Each row has a name. Each question is about the rows just above it.

[126 117 127 125 114 194] : suv
[126  98 114 164  87 125] : Pini
[126 117 116 125 117 164] : Saf
The row with [126 117 116 125 117 164] is | Saf
The row with [126 117 127 125 114 194] is | suv

[105 156 168 104]  dal
[106 103 105  73]  bigop
[ 89 138 105 100]  suv
[168 112 101 139]  Pufe
Shared by dal and bigop: | [105]
Which value is in both bigop and suv? | [105]
Shared by suv and dal: | [105]
Shared by Pufe and dal: | [168]
The one value in dal and Pufe: | [168]
Whose row is [ 89 138 105 100]? | suv

[137 119 114  99 126 139 141 163 127 177 121 143 149 131 132 134 122 136
 136 138 146 130 136 140 113 146 115 113 142 106 130 102 150 160 130 157
 174 105 132 143 152]  Pini
[114 107  45 125 151  99 112  97 134 111 163 125  98 104 148 109 121 127
  92 123 118 148 106 151 150 136 148 166 150 106 113 150 165 126  89  96
  79 157  99  86  83]  bar
[146 161 167  92 100 138 133 145 135 149 109 168 167 112 128 135  87 126
 158 127 116 127 139 156 127  96 117 126 143 115 175 102 123 169  78 133
 165 113 117 199 149]  Pufe
[125 144 177 168 134 100 119  67 114  93 125 111 105 148 122 137 175 101
 115 156 122 102 123 149 195 130 141 162  85 140  91 166 157  63 157 104
 119 138 172 139 111]  Saf
[129 113 125 102 120 126 113 127 127 125 164  81 138 102 152 112 107 145
 102 126 152 142 117 156 123 114 123 140 132 128 112 121 138 127  87 137
 120  98 109 125 117]  Kopid
[ 79 121 101 159 149 101 121  77 112  98 121  94 114 161 157 123 184 160
  76 104 122 107 116 107 150 124 150 160  58 125 119 115 108 100 181 120
  70 173 145  87  76]  suv
[133 126 172 119  80 150 139 122 109 147  91 161 153 153 119 121 124 102
 152 174 154  92 151 124 109 130 118 142 121 112 105  84 131 136 106 144
 113 149 106 136 122]  Mamol
[125 104 149 134 120 114 120 141 134 101 105 138 116 168 120 105 151 125
 120 167 153 110 160 114 108 124 144 132 123 131 130 118 128 135 163 110
 129 142 138 130 162]  ret
[107 144 150 129 107 106 124 107 154 105 133 124 111 100 144 132 146 105
  89  78 106 153 109 124 142  93 135 135 106 157 148 126 152  96 136 114
 121 108 125  96 100]  bigop
[140 140 130 147 143 110 125 120 149 108 123 132 101 118 108 138 131 142
 102 125 133 128  86 100 120 130 114 150 107 132  98 123 113 112 134 119
 126 120 130 133 116]  sinif
Whose row is [140 140 130 147 143 110 125 120 149 108 123 132 101 118 108 138 131 142
 102 125 133 128  86 100 120 130 114 150 107 132  98 123 113 112 134 119
 126 120 130 133 116]? | sinif
Whose row is [129 113 125 102 120 126 113 127 127 125 164  81 138 102 152 112 107 145
 102 126 152 142 117 156 123 114 123 140 132 128 112 121 138 127  87 137
 120  98 109 125 117]? | Kopid

[127 106 125  77  89 125 109 124 110 126 124 122 121 126 119 129 128 127
 128 129 133 157 169] = givo
[129 130 127 102  98 124  98 123  99 124 121 123 124 128 121 127 127 127
 127 135 149 164 147] = dal
[127 106 125  77  89 125 109 124 110 126 124 122 118 126 129 129 128 126
 128 129 133 157 169] = Saf
[129 103 126 144 150 128 113 128 138 129 127 129 132 128 105 127 129 131
 131 132 155 188 151] = Pini
[127 119 126  98 109 128 140 131 144 130 132 129 124 126  96 126 126 122
 107 122 116 120 130] = ret
[126 102 125  96 119 129 129 125  99 124 123 128 132 128 114 124 129 133
 128 124 123 148 161] = Kopid
[122  69 124  99 131 130 146 130 140 130 134 133 134 123 172 131 130 133
 128 123 111 115 151] = Mamol
[127 124 127 104 116 130 157 132 140 129 128 127 125 127 120 127 127 125
 137 135 150 178 167] = sinif
[130 145 129 131 130 128 132 129 134 129 131 132 133 128 117 129 130 135
 133 129 146 200 179] = bigop
[126  88 125 126 159 128 153 129 126 127 126 127 127 128 127 129 129 128
 112 119 105  99 129] = bar
[127 124 127 104 116 130 157 132 140 129 128 127 125 127 120 127 127 125
 137 135 150 178 167] is in which row? | sinif
Whose row is [126 102 125  96 119 129 129 125  99 124 123 128 132 128 114 124 129 133
 128 124 123 148 161]? | Kopid
Whose row is [127 106 125  77  89 125 109 124 110 126 124 122 121 126 119 129 128 127
 128 129 133 157 169]? | givo
Whose row is [130 145 129 131 130 128 132 129 134 129 131 132 133 128 117 129 130 135
 133 129 146 200 179]? | bigop
[122  69 124  99 131 130 146 130 140 130 134 133 134 123 172 131 130 133
 128 123 111 115 151] is in which row? | Mamol

[132 139 162 175 151  89 162] : givo
[107 171 145 157 171  94 157] : bar
[129 133  97  90 154 169 190] : Pini
[129 131 129 140 118 130 139] : ret
[140 135 111 139 114 151 121] : Saf
[128 162  90 143 149 139 195] : Mamol
[115 118 116 127 127  89 132] : Kopid
[112 101 122 143 107 103 106] : Pufe
[ 99  53 174 137 131 164 124] : suv
[109 154 127 143 149 139 129] : bigop
[118 132 121 125 128 123 128] : dal
Shared by suv and ret: | [131]
The one value in dal and Mamol: | [128]
Shared by ret and Kopid: | [118]
The one value in Mamol and Pini: | [90]
Whose row is [129 133  97  90 154 169 190]? | Pini
Which value is in both bigop and Kopid? | [127]

